Here is a tiny trained network, its code and every weight. The questions are about switching its units off for an input and a target symbol, where a switched-off unit gives its printed mean instead of its output.

import numpy as np


def w(rows, s, z=0):
    codes = np.array(rows[::2]) - 128.0
    scale = np.full(codes.shape[1], s)
    scale[-1] = z or s
    return codes * scale


def f(y):
    return np.maximum(y, 0)


def softmax(a):
    e = np.exp(a - a.max(-1, keepdims=True))
    return e / e.sum(-1, keepdims=True)


def log_softmax(a):
    a = a - a.max(-1, keepdims=True)
    return a - np.log(np.exp(a).sum(-1, keepdims=True))


def net(x, mask):
    ids = ['αβθσψω'.index(c) for c in x.split()]
    T = len(ids)
    res = E[ids] + P[:T]
    u = 0
    for l in range(2):
        r = res
        for j in range(3):
            rows = slice(2 * j, 2 * j + 2)
            q, k, v = (r @ M[l][rows].T for M in (Q, K, V))
            z = softmax(np.where(np.tri(T) > 0, q @ k.T / 2**0.5, -1e9)) @ v
            o = O[l][rows]
            res = res + np.where(mask[u + j], z, o[:, -1]) @ o[:, :-1]
        u += 3
        y = f(res @ A[l][:, :-1].T + A[l][:, -1])
        res = res + np.where(mask[u : u + 4], y, B[l][:, -1]) @ B[l][:, :-1]
        u += 4
    return log_softmax(res[-1] @ U[:, :-1].T + U[:, -1])


Q, K, V, O, A, B = {}, {}, {}, {}, {}, {}
E = w([
[120,104,109,129,102,56,103,41,85,177,155],'α',
[145,171,150,84,181,199,43,111,140,142,64],'β',
[74,169,149,123,182,82,146,95,101,145,131],'θ',
[118,136,78,202,175,138,104,110,126,76,157],'σ',
[175,144,148,115,71,170,138,76,210,136,134],'ψ',
[98,150,120,161,4,156,121,132,19,95,77],'ω',
],0.016)
P = w([
[178,191,115,131,137,64,114,182,111,156,117],'0',
[24,115,121,139,121,29,62,141,205,136,56],'1',
[93,94,220,145,134,118,58,203,145,134,217],'2',
[160,207,110,147,127,122,119,99,112,168,132],'3',
[42,106,129,119,134,49,90,75,188,108,59],'4',
[108,79,179,99,133,156,90,165,132,103,216],'5',
[161,192,114,150,139,163,143,61,95,165,137],'6',
[45,91,136,114,130,93,122,56,175,92,69],'7',
[120,68,172,93,132,198,121,134,120,80,225],'8',
[163,166,118,161,147,209,170,38,96,156,138],'9',
[55,69,145,113,140,130,152,25,154,81,58],'10',
[138,43,172,96,128,239,145,105,108,62,223],'11',
[166,142,120,174,153,246,202,17,75,141,126],'12',
[50,33,147,127,129,160,192,18,126,93,51],'13',
],0.014)
Q[0] = w([
[167,114,97,88,141,84,188,173,117,149,121],'L0H1',
[159,217,107,178,140,152,144,75,102,210,145],'L0H1',
[140,128,163,120,64,120,119,94,153,170,160],'L0H2',
[166,148,162,66,120,154,156,184,146,122,115],'L0H2',
[183,128,124,127,171,144,117,154,122,135,186],'L0H3',
[62,123,177,103,155,95,108,2,141,108,124],'L0H3',
],0.018)
K[0] = w([
[132,115,120,96,123,104,61,187,105,106,166],'L0H1',
[143,84,129,142,126,247,117,57,121,15,101],'L0H1',
[154,100,141,116,34,93,169,114,166,205,142],'L0H2',
[165,174,189,60,112,177,55,150,174,129,76],'L0H2',
[136,164,101,125,166,84,65,127,159,135,160],'L0H3',
[110,76,142,123,150,219,201,68,99,94,156],'L0H3',
],0.015)
V[0] = w([
[98,158,174,26,138,171,108,154,102,173,87],'L0H1',
[179,116,92,150,221,160,1,114,156,130,117],'L0H1',
[103,193,126,168,200,82,118,159,120,169,65],'L0H2',
[121,179,172,109,132,61,132,123,141,145,176],'L0H2',
[198,124,152,122,101,115,114,108,196,154,142],'L0H3',
[118,120,149,45,220,105,192,103,167,188,155],'L0H3',
],0.0081)
O[0] = w([
[144,107,183,81,158,148,139,90,92,17,70,116],'L0H1',
[142,17,41,208,254,171,127,186,159,93,165,219],'L0H1',
[140,117,105,56,29,169,182,98,154,140,140,164],'L0H2',
[176,63,129,136,124,176,166,151,63,103,53,251],'L0H2',
[157,121,221,218,49,222,111,98,176,154,143,249],'L0H3',
[84,112,213,166,136,83,210,166,93,188,43,86],'L0H3',
],0.0081,0.0025)
A[0] = w([
[100,117,109,147,124,199,48,116,163,109,252,224],'L0N1',
[164,202,18,105,198,153,122,142,33,125,150,7],'L0N2',
[162,157,97,163,158,109,255,159,130,241,224,109],'L0N3',
[13,69,125,178,207,52,30,217,194,77,139,58],'L0N4',
],0.0063,0.0022)
B[0] = w([
[112,92,182,105,156,53,254,120,76,141,113,254],'L0N1',
[70,106,158,129,83,182,201,121,179,186,188,180],'L0N2',
[188,152,112,181,183,130,49,139,151,109,187,177],'L0N3',
[146,198,156,95,65,173,20,123,120,118,55,176],'L0N4',
],0.0095,0.0091)
Q[1] = w([
[101,100,146,153,45,174,182,175,67,123,177],'L1H1',
[160,97,90,45,134,53,200,109,160,88,165],'L1H1',
[139,88,160,88,163,152,160,120,149,248,104],'L1H2',
[119,106,102,194,32,175,216,105,67,149,125],'L1H2',
[88,6,88,57,120,159,241,160,82,79,136],'L1H3',
[125,29,182,1,198,129,58,83,182,166,136],'L1H3',
],0.0077)
K[1] = w([
[115,102,72,123,10,131,149,140,83,77,115],'L1H1',
[137,58,21,103,129,133,147,79,178,106,127],'L1H1',
[108,54,229,125,79,129,98,154,164,105,89],'L1H2',
[43,92,93,175,2,136,172,178,81,115,125],'L1H2',
[35,6,80,68,54,136,161,55,164,15,156],'L1H3',
[97,109,145,98,240,187,132,16,139,182,62],'L1H3',
],0.0077)
V[1] = w([
[92,185,107,97,118,149,88,100,210,174,2],'L1H1',
[94,127,159,107,125,97,142,129,141,149,106],'L1H1',
[213,135,124,123,160,129,136,71,45,145,104],'L1H2',
[173,116,131,78,144,175,131,157,137,117,73],'L1H2',
[135,82,236,54,125,136,106,189,43,209,201],'L1H3',
[108,109,86,130,168,59,143,94,132,171,112],'L1H3',
],0.0055)
O[1] = w([
[126,61,79,114,116,202,242,78,86,134,155,57],'L1H1',
[204,47,112,147,99,156,120,192,177,140,131,247],'L1H1',
[122,229,111,32,117,25,77,254,198,143,98,54],'L1H2',
[94,151,111,209,157,128,103,109,73,95,118,89],'L1H2',
[142,191,153,217,175,148,42,155,169,73,70,132],'L1H3',
[112,136,145,63,54,117,169,200,135,158,127,112],'L1H3',
],0.0054,0.0016)
A[1] = w([
[81,119,62,89,135,94,118,125,125,141,58,66],'L1N1',
[121,118,148,144,125,94,141,110,122,140,7,34],'L1N2',
[127,122,121,122,132,146,213,102,145,143,125,4],'L1N3',
[117,74,160,167,150,159,118,135,152,122,159,112],'L1N4',
],0.012,0.0046)
B[1] = w([
[232,77,179,185,203,158,138,217,84,103,109,173],'L1N1',
[114,243,13,149,42,98,177,151,77,188,213,212],'L1N2',
[121,140,113,200,104,99,56,182,143,91,90,239],'L1N3',
[96,174,58,2,167,94,121,175,137,111,105,254],'L1N4',
],0.0087,0.0098)
U = w([
[112,128,112,123,144,137,118,157,163,138,195,66],'α',
[169,117,172,202,156,188,154,97,153,169,121,186],'β',
[139,152,131,117,135,131,187,163,123,150,116,1],'θ',
[100,154,154,121,125,88,1,168,119,125,94,125],'σ',
[59,165,96,86,90,112,138,84,175,147,92,100],'ψ',
[91,61,154,58,152,133,181,138,145,123,104,237],'ω',
],0.0078,0.0065)

Each question gives the input, a string of symbols that net reads in full, and the target symbol t.
The units are the heads (2 rows each of Q, K, V and O) and the neurons (one row each of A and B). Each row of codes is followed by its name. A weight is (code - 128) times the scale printed after its matrix; where a second scale follows, it is the last column's (O, A, B and U).
mask holds one flag per unit, layer by layer, with each layer's heads first. A switched-off unit (its flag False) gives its mean, the last column of its rows in O or B, instead of its output. The means were averaged over made-up inputs and are rounded, as every weight is.
A unit's drop is (log p(t) with every unit on - log p(t) with that unit switched off) / (log p(t) with every unit on - log p(t) with every unit switched off).
The circuit of an input: a set's keep is (log p(t) with only the set's units on - log p(t) with every unit switched off) / (log p(t) with every unit on - log p(t) with every unit switched off). Starting from the 12 units with the biggest drops (on a tie, the unit counted first), units are removed one at a time, each time the one whose removal leaves the highest keep (on an exact tie, the one counted first), for as long as the keep stays at least 0.8.
units of the circuit, in order: the units of the circuit, biggest drop first
k most important neurons: the k neurons with the biggest drops, biggest first
k most important neurons of layer l: the k neurons of layer l with the biggest drops, biggest first
input θ θ θ α σ α, target ω: most important neuron -> L1N2
input β θ α β β α σ α α ω ω β ω, target ψ: units of the circuit, in order -> L0H1; L0H3
input β θ β ψ β ψ θ σ θ α, target α: units of the circuit, in order -> L0H1; L0N3; L1N4
input β θ σ θ β ω ψ σ ψ β ψ σ, target ω: 2 most important neurons -> L0N1; L1N2
input α ψ ω β ψ θ σ θ ψ β θ ψ θ α, target ψ: 4 most important neurons -> L1N2; L1N1; L0N3; L1N3
input θ ω β ψ ψ β β β, target β: 2 most important neurons -> L1N4; L1N1
input β ψ ω θ σ, target ω: units of the circuit, in order -> L0H3; L0N1; L1N2
input ψ ψ σ ψ σ ω β ψ θ ω θ ψ β, target ω: units of the circuit, in order -> L0H1; L1N4
input ψ ψ β ψ ψ σ ψ ω θ, target σ: units of the circuit, in order -> L0H3; L0H2; L0N1; L0N4
input θ σ σ ψ ψ β θ θ ψ ψ β, target ψ: units of the circuit, in order -> L0H3; L1N2; L1N1
input ψ ψ ψ, target ω: 3 most important neurons -> L1N4; L1N2; L0N1
input ω σ σ α σ θ ψ ω, target ω: 2 most important neurons -> L1N1; L1N2
input θ θ θ ψ, target β: 3 most important neurons of layer 1 -> L1N4; L1N2; L1N3
input θ θ σ ψ σ θ ψ β, target ψ: units of the circuit, in order -> L1N2; L0N3
input ψ σ ψ ψ ψ ψ α β ψ σ ψ σ ψ θ, target ψ: units of the circuit, in order -> L0H3; L1N2; L1N1
input ω θ β σ θ ψ, target σ: units of the circuit, in order -> L0H2; L0N4
input α σ θ θ, target α: units of the circuit, in order -> L0H1; L0N3
input θ ψ α σ ψ β θ β, target θ: units of the circuit, in order -> L1N1; L1N2; L0H3
input ψ ψ α ψ, target β: 2 most important neurons -> L1N2; L0N2
input θ β σ ψ σ θ θ ψ α, target σ: 2 most important neurons of layer 0 -> L0N4; L0N2
input θ ψ ω ψ ψ β σ ψ α θ θ, target θ: units of the circuit, in order -> L1N1; L0H3; L1N2
input ω σ ψ, target σ: units of the circuit, in order -> L0N4; L0H2
input ψ β θ ψ ω σ, target σ: units of the circuit, in order -> L0N4
input β σ σ σ θ θ θ, target α: 2 most important neurons of layer 0 -> L0N3; L0N2
input σ ψ α θ ψ θ ψ β σ α ψ σ σ σ, target σ: 2 most important neurons -> L0N4; L1N1
input β ω α ψ ψ σ ψ β ω α ψ σ σ β, target σ: units of the circuit, in order -> L0H2; L1H1; L0N1
input θ ψ θ ψ ψ ψ σ θ ω ψ ψ β, target σ: 2 most important neurons of layer 0 -> L0N4; L0N2
input ψ θ ψ σ θ ω ψ α ψ β β ψ σ ψ, target ψ: 3 most important neurons of layer 1 -> L1N2; L1N1; L1N4
input ψ σ σ ω α, target ω: most important neuron -> L1N1
